Which element is each row?
(28, 3, -8, -16, 14, 6, -11, 41, 3, -21, -31, -4, 5, -5, 14, 5, -9) -> n>n
(-8, -2, -1, -11, -31, 12, 16, -26, 0, 11, 34, 0, -1, 10, 22, -4, 22) -> p>p>n
(18, -14, 7, -11, 13, -14, -3, -23, -3, 14, -36, 5, -7, 6, -34, -11, -4) -> y>n>p>p
(-12, 4, 2, 27, 17, 4, -15, 43, 2, -25, 15, -1, 9, -2, 14, 6, -6) -> n>y
(3, 1, -4, -2, -2, -1, -4, -31, -5, 22, -1, -2, 24, 3, -42, -5, -24) -> y
(-10, 6, 3, 29, 11, 13, 2, 37, 5, -23, 27, -16, -7, 6, 24, 8, -6) -> n>y>n>y
(16, -6, 15, -10, 5, 11, 0, -23, -3, 13, -9, 6, -8, 5, 17, -2, 51) -> p>n>n>p
(-12, -18, 8, 26, 14, -10, -3, -30, 0, 6, 0, 7, -5, 5, -46, -3, -4) -> y>y>p>p

Follow the symbols from each start, one at a time.
Answer with the element's name.
---
(15, -2, -1, -13, 15, -11, 2, -23, -5, 12, -36, 1, 3, -6, -37, -7, -9); y>n>p
p -> (17, -11, 7, -12, 11, -12, 0, -23, -6, 12, -34, 3, -4, 3, -35, -8, -7); y>n>p>p
o -> (16, -1, -1, -12, 10, -5, -6, -27, 2, 16, -38, 0, 1, -3, -42, -3, -8); y>n>p
n -> (14, 5, -7, -15, 13, -7, -1, -23, 3, 15, -35, 5, -4, -20, -35, -9, -8); y>n>p>n
o -> (18, 0, -3, -12, 16, -8, -2, -22, 0, 8, -42, 1, 3, -1, -42, -5, -7); y>n>p
o -> (24, 1, 0, -12, 14, 0, -13, -28, 0, 24, -34, -2, 8, -7, -36, -11, -6); y>n
o -> (-2, 3, 0, -1, 2, 1, -5, -33, -2, 20, -5, 1, 21, 3, -46, -1, -22); y
y -> (-14, 0, 2, 31, 19, 1, -13, -27, -1, 17, 11, -3, 8, -5, -37, -4, -8); y>y
o -> (1, 0, -3, 3, -8, 2, -7, -30, -4, 21, -4, -1, 18, 1, -44, -5, -27); y
y -> (-15, 6, -2, 32, 13, 3, -14, -31, -6, 18, 12, 0, 7, -6, -38, -5, -6); y>y
o -> (-4, -2, -5, -3, -6, 5, -4, -33, -3, 21, -1, 2, 16, -1, -48, -4, -26); y
n -> (20, 2, 2, -16, 17, 0, -11, -25, -2, 17, -32, -4, 9, -3, -40, -9, -9); y>n
n -> (25, 0, -4, -24, 19, 13, -1, -35, 5, 20, -12, -1, 0, -6, -33, -5, -7); y>n>n
n -> (23, 16, -12, -18, 17, 10, -3, -31, 7, 17, -12, 7, -6, -23, -28, -6, -8); y>n>n>n
o -> (30, 3, -4, -17, 19, 15, -5, -33, 3, 21, -13, 0, 0, -5, -33, -4, -12); y>n>n
n -> (24, 15, -7, -16, 20, 13, -4, -32, 1, 14, -10, 7, -6, -24, -29, -7, -9); y>n>n>n
o -> (29, 0, 1, -19, 19, 9, -1, -33, 7, 18, -12, -3, -1, -7, -30, -9, -15); y>n>n
n -> (24, 10, -8, -17, 19, 13, -6, -27, 4, 15, -8, 4, -9, -27, -33, -10, -7); y>n>n>n
o -> (31, -2, -4, -13, 20, 15, -3, -38, 0, 19, -18, -3, 1, -10, -33, -7, -11); y>n>n
o -> (20, -1, 0, -13, 15, -3, -12, -22, -3, 18, -32, 1, 8, -4, -33, -9, -6); y>n
p -> (16, 0, 1, -11, 14, -10, 0, -30, -5, 14, -40, 2, -6, 1, -42, -4, -6); y>n>p
p -> (19, -16, 6, -11, 15, -12, -1, -23, -5, 16, -32, 4, -7, 2, -35, -10, -12); y>n>p>p
o -> (19, 0, -8, -13, 17, -11, -3, -20, 1, 15, -37, -1, 1, -1, -39, -7, -8); y>n>p
p -> (16, -13, 5, -11, 13, -13, -3, -22, -2, 16, -36, 5, -9, 1, -38, -4, -6); y>n>p>p
o -> (21, 4, -3, -11, 16, -9, 1, -22, -4, 18, -37, -1, 1, -5, -36, -8, -8); y>n>p
n -> (17, 8, -9, -11, 12, -8, -7, -21, 0, 17, -35, 6, -3, -18, -33, -7, -9); y>n>p>n
o -> (14, 2, -4, -13, 11, -10, -1, -23, 0, 15, -37, -4, -6, -2, -43, -5, -7); y>n>p
o -> (18, 1, -4, -12, 13, 2, -7, -28, 0, 17, -30, -2, 3, -8, -36, -5, -4); y>n
o -> (0, 3, -3, 1, -3, 2, -8, -32, -3, 22, -1, -2, 14, 0, -44, -5, -29); y
n -> (18, -5, 0, -15, 8, 1, -10, -25, 0, 20, -33, 0, 12, -7, -39, -4, -5); y>n
p -> (20, 3, -1, -10, 12, -12, -3, -26, -1, 16, -36, -4, -1, -3, -37, -4, -5); y>n>p
o -> (22, 2, -3, -16, 15, 6, -11, -26, 5, 21, -32, 6, 8, 1, -38, -7, -10); y>n
p -> (20, -1, 3, -12, 13, -14, -2, -27, -1, 15, -33, -2, -1, -4, -37, -6, -8); y>n>p
o -> (19, 3, 0, -10, 14, 5, -15, -29, -1, 18, -36, -3, 8, -4, -39, -10, -8); y>n
p -> (17, -4, -4, -13, 15, -9, 2, -25, -3, 14, -37, -1, 0, -8, -38, -4, -8); y>n>p
n -> (21, 10, -10, -12, 9, -9, -1, -22, 0, 15, -39, 7, -6, -21, -36, -6, -5); y>n>p>n
o -> (19, 2, 3, -10, 20, -13, -2, -20, -2, 15, -38, -1, -2, -3, -36, -7, -7); y>n>p
p -> (21, -14, 8, -10, 14, -8, -4, -26, -4, 16, -36, 0, -8, 5, -35, -14, -7); y>n>p>p
o -> (18, 0, -2, -9, 11, -8, -3, -25, -1, 17, -38, -1, 0, -2, -42, -6, -11); y>n>p
o -> (20, 5, -2, -12, 19, 1, -12, -26, -3, 20, -30, -4, 3, -4, -41, -5, -7); y>n

The elements form a tree of depth 4 with up to 3 children each.
